Below is a small trained network, with its code and all its weights. Each question gives an input and a target symbol and asks what happens when units are switched off, that is, made to give their printed mean instead of their output.

import numpy as np


def w(rows, s, z=0):
    codes = np.array(rows[::2]) - 128.0
    scale = np.full(codes.shape[1], s)
    scale[-1] = z or s
    return codes * scale


def f(y):
    return np.maximum(y, 0)


def softmax(a):
    e = np.exp(a - a.max(-1, keepdims=True))
    return e / e.sum(-1, keepdims=True)


def log_softmax(a):
    a = a - a.max(-1, keepdims=True)
    return a - np.log(np.exp(a).sum(-1, keepdims=True))


def net(x, mask):
    ids = ['δζηλμξπτω'.index(c) for c in x.split()]
    T = len(ids)
    res = E[ids] + P[:T]
    u = 0
    for l in range(2):
        r = res
        for j in range(2):
            rows = slice(2 * j, 2 * j + 2)
            q, k, v = (r @ M[l][rows].T for M in (Q, K, V))
            z = softmax(np.where(np.tri(T) > 0, q @ k.T / 2**0.5, -1e9)) @ v
            o = O[l][rows]
            res = res + np.where(mask[u + j], z, o[:, -1]) @ o[:, :-1]
        u += 2
        y = f(res @ A[l][:, :-1].T + A[l][:, -1])
        res = res + np.where(mask[u : u + 4], y, B[l][:, -1]) @ B[l][:, :-1]
        u += 4
    return log_softmax(res[-1] @ U[:, :-1].T + U[:, -1])


Q, K, V, O, A, B = {}, {}, {}, {}, {}, {}
E = w([
[69,252,166,174,92],'δ',
[155,110,107,84,175],'ζ',
[131,74,60,166,82],'η',
[168,37,167,133,138],'λ',
[99,150,115,127,100],'μ',
[107,153,188,219,35],'ξ',
[135,167,53,134,150],'π',
[162,166,180,84,174],'τ',
[162,153,175,165,88],'ω',
],0.012)
P = w([
[90,122,128,18,71],'0',
[184,140,69,254,208],'1',
[43,109,215,121,158],'2',
[157,100,117,68,65],'3',
[171,152,68,247,199],'4',
[49,103,200,125,144],'5',
[153,104,118,62,64],'6',
[171,155,68,245,200],'7',
[51,99,184,131,129],'8',
[159,107,120,60,55],'9',
[180,159,66,245,202],'10',
[58,90,182,137,122],'11',
],0.0089)
Q[0] = w([
[75,100,221,90,120],'0.h1',
[178,198,206,107,68],'0.h1',
[154,153,58,254,131],'0.h2',
[84,121,167,148,133],'0.h2',
],0.0058)
K[0] = w([
[110,178,109,114,97],'0.h1',
[85,102,77,9,126],'0.h1',
[112,121,29,156,1],'0.h2',
[77,120,137,176,165],'0.h2',
],0.0048)
V[0] = w([
[36,198,164,114,114],'0.h1',
[218,155,203,236,190],'0.h1',
[125,161,170,92,74],'0.h2',
[254,206,29,127,112],'0.h2',
],0.0055)
O[0] = w([
[153,214,213,109,116,17],'0.h1',
[185,93,128,253,221,254],'0.h1',
[174,180,157,132,64,100],'0.h2',
[160,223,59,117,222,113],'0.h2',
],0.0065,0.00083)
A[0] = w([
[155,34,193,12,199,183],'0.n1',
[124,197,86,38,108,131],'0.n2',
[197,73,97,254,192,17],'0.n3',
[50,143,233,171,111,5],'0.n4',
],0.0083,0.0021)
B[0] = w([
[233,158,115,15,90,210],'0.n1',
[24,122,159,55,209,159],'0.n2',
[73,248,100,123,139,253],'0.n3',
[149,151,2,147,89,176],'0.n4',
],0.0084,0.0068)
Q[1] = w([
[226,218,67,152,161],'1.h1',
[146,165,83,240,127],'1.h1',
[42,123,239,35,93],'1.h2',
[1,59,141,94,84],'1.h2',
],0.0067)
K[1] = w([
[81,124,181,18,67],'1.h1',
[63,141,155,125,65],'1.h1',
[254,85,116,153,81],'1.h2',
[155,108,94,195,85],'1.h2',
],0.0093)
V[1] = w([
[133,38,118,75,164],'1.h1',
[113,117,2,119,8],'1.h1',
[147,144,82,181,179],'1.h2',
[253,128,157,101,89],'1.h2',
],0.0094)
O[1] = w([
[223,173,88,154,93,170],'1.h1',
[29,141,59,107,13,255],'1.h1',
[159,253,136,188,122,58],'1.h2',
[123,164,184,26,178,102],'1.h2',
],0.0076,0.0056)
A[1] = w([
[135,161,44,55,167,87],'1.n1',
[80,87,77,244,64,7],'1.n2',
[107,196,75,200,254,101],'1.n3',
[57,183,76,234,185,4],'1.n4',
],0.0067,0.0023)
B[1] = w([
[91,183,94,225,171,204],'1.n1',
[140,114,81,2,186,245],'1.n2',
[154,97,211,99,58,224],'1.n3',
[126,65,207,48,124,254],'1.n4',
],0.0077,0.0099)
U = w([
[47,170,156,110,143,96],'δ',
[159,183,19,71,194,51],'ζ',
[150,49,24,126,133,98],'η',
[219,3,136,83,102,117],'λ',
[61,32,166,101,183,77],'μ',
[151,184,100,126,18,93],'ξ',
[115,179,28,195,169,255],'π',
[134,142,158,98,239,143],'τ',
[103,73,248,143,82,193],'ω',
],0.0078,0.0077)

Each question gives the input, a string of symbols that net reads in full, and the target symbol t.
The units are the heads (2 rows each of Q, K, V and O) and the neurons (one row each of A and B). Each row of codes is followed by its name. A weight is (code - 128) times the scale printed after its matrix; where a second scale follows, it is the last column's (O, A, B and U).
mask holds one flag per unit, layer by layer, with each layer's heads first. A switched-off unit (its flag False) gives its mean, the last column of its rows in O or B, instead of its output. The means were averaged over made-up inputs and are rounded, as every weight is.
A unit's drop is (log p(t) with every unit on - log p(t) with that unit switched off) / (log p(t) with every unit on - log p(t) with every unit switched off).
The circuit of an input: a set's keep is (log p(t) with only the set's units on - log p(t) with every unit switched off) / (log p(t) with every unit on - log p(t) with every unit switched off). Starting from all 12 units, units are removed one at a time, each time the one whose removal leaves the highest keep (on an exact tie, the one counted first), for as long as the keep stays at least 0.8.
units of the circuit, in order: the units of the circuit, biggest drop first
unit that matters most: the unit with the biggest drop
top k neurons: the k neurons with the biggest drops, biggest first
top k neurons in layer l: the k neurons of layer l with the biggest drops, biggest first
heads that matter: for each layer, one digit per head in row order, 1 if its drop is at least 0.15 and else 0, layers parted by /
input δ λ λ μ ω, target μ: heads that matter	10 / 11
input τ μ τ δ τ π, target ω: top 2 neurons in layer 0	(0.n1, 0.n4)
input δ ζ λ λ ζ π τ, target τ: units of the circuit, in order	(1.h2, 0.n2, 0.n4, 1.h1)
input τ ζ λ μ π π δ ζ, target τ: units of the circuit, in order	(0.n2, 1.h1, 0.h1, 0.n4)
input ζ τ λ ζ π λ μ ζ λ ω τ, target π: top 2 neurons in layer 1	(1.n4, 1.n2)
input τ ω μ λ ζ λ δ ξ λ λ π η, target μ: units of the circuit, in order	(1.h1, 0.n1)
input λ ω ξ π ζ ζ λ ξ τ ζ ζ η, target μ: units of the circuit, in order	(0.n1, 1.h1)
input ζ τ τ, target ζ: top 2 neurons	(0.n1, 0.n4)
input π ξ λ μ λ τ τ τ ζ λ δ, target λ: unit that matters most	0.n2
input μ ζ λ λ η η λ ξ, target η: heads that matter	10 / 01
input ζ ω π π λ, target π: units of the circuit, in order	(0.n3, 0.h1)
input ω λ ζ μ τ, target ω: top 3 neurons	(0.n1, 1.n3, 1.n2)
input ω λ η λ ξ, target ω: top 4 neurons	(1.n4, 0.n3, 1.n3, 0.n1)
input ζ λ δ ω, target ω: unit that matters most	0.n3
input ξ ω η η λ ζ π μ ω λ ω, target δ: top 3 neurons	(0.n4, 0.n3, 1.n4)
input π τ ζ λ μ ξ η η, target λ: top 4 neurons	(0.n2, 1.n4, 1.n3, 0.n1)
input λ ζ ζ λ π π μ, target μ: heads that matter	00 / 11
input μ λ λ η μ μ δ λ ω ζ ζ, target η: units of the circuit, in order	(1.h2, 0.n2, 0.h1)
input ξ π τ ζ δ π ω λ, target δ: units of the circuit, in order	(1.h1, 0.n3, 0.n4, 0.h1)
input λ λ ξ ζ λ π ζ λ λ λ λ, target ξ: units of the circuit, in order	(0.n3, 1.n3, 1.h2, 0.h1)
input λ π ζ η ω λ ζ ζ ω ξ μ, target ξ: unit that matters most	1.h1
input π τ ω η τ μ ξ ξ μ ζ ζ, target λ: heads that matter	11 / 11
input λ π ω ζ λ λ δ η, target ξ: units of the circuit, in order	(0.n3, 1.n3, 1.h2)
input λ λ ζ δ τ ζ λ π τ π η, target ξ: top 2 neurons in layer 0	(0.n3, 0.n4)
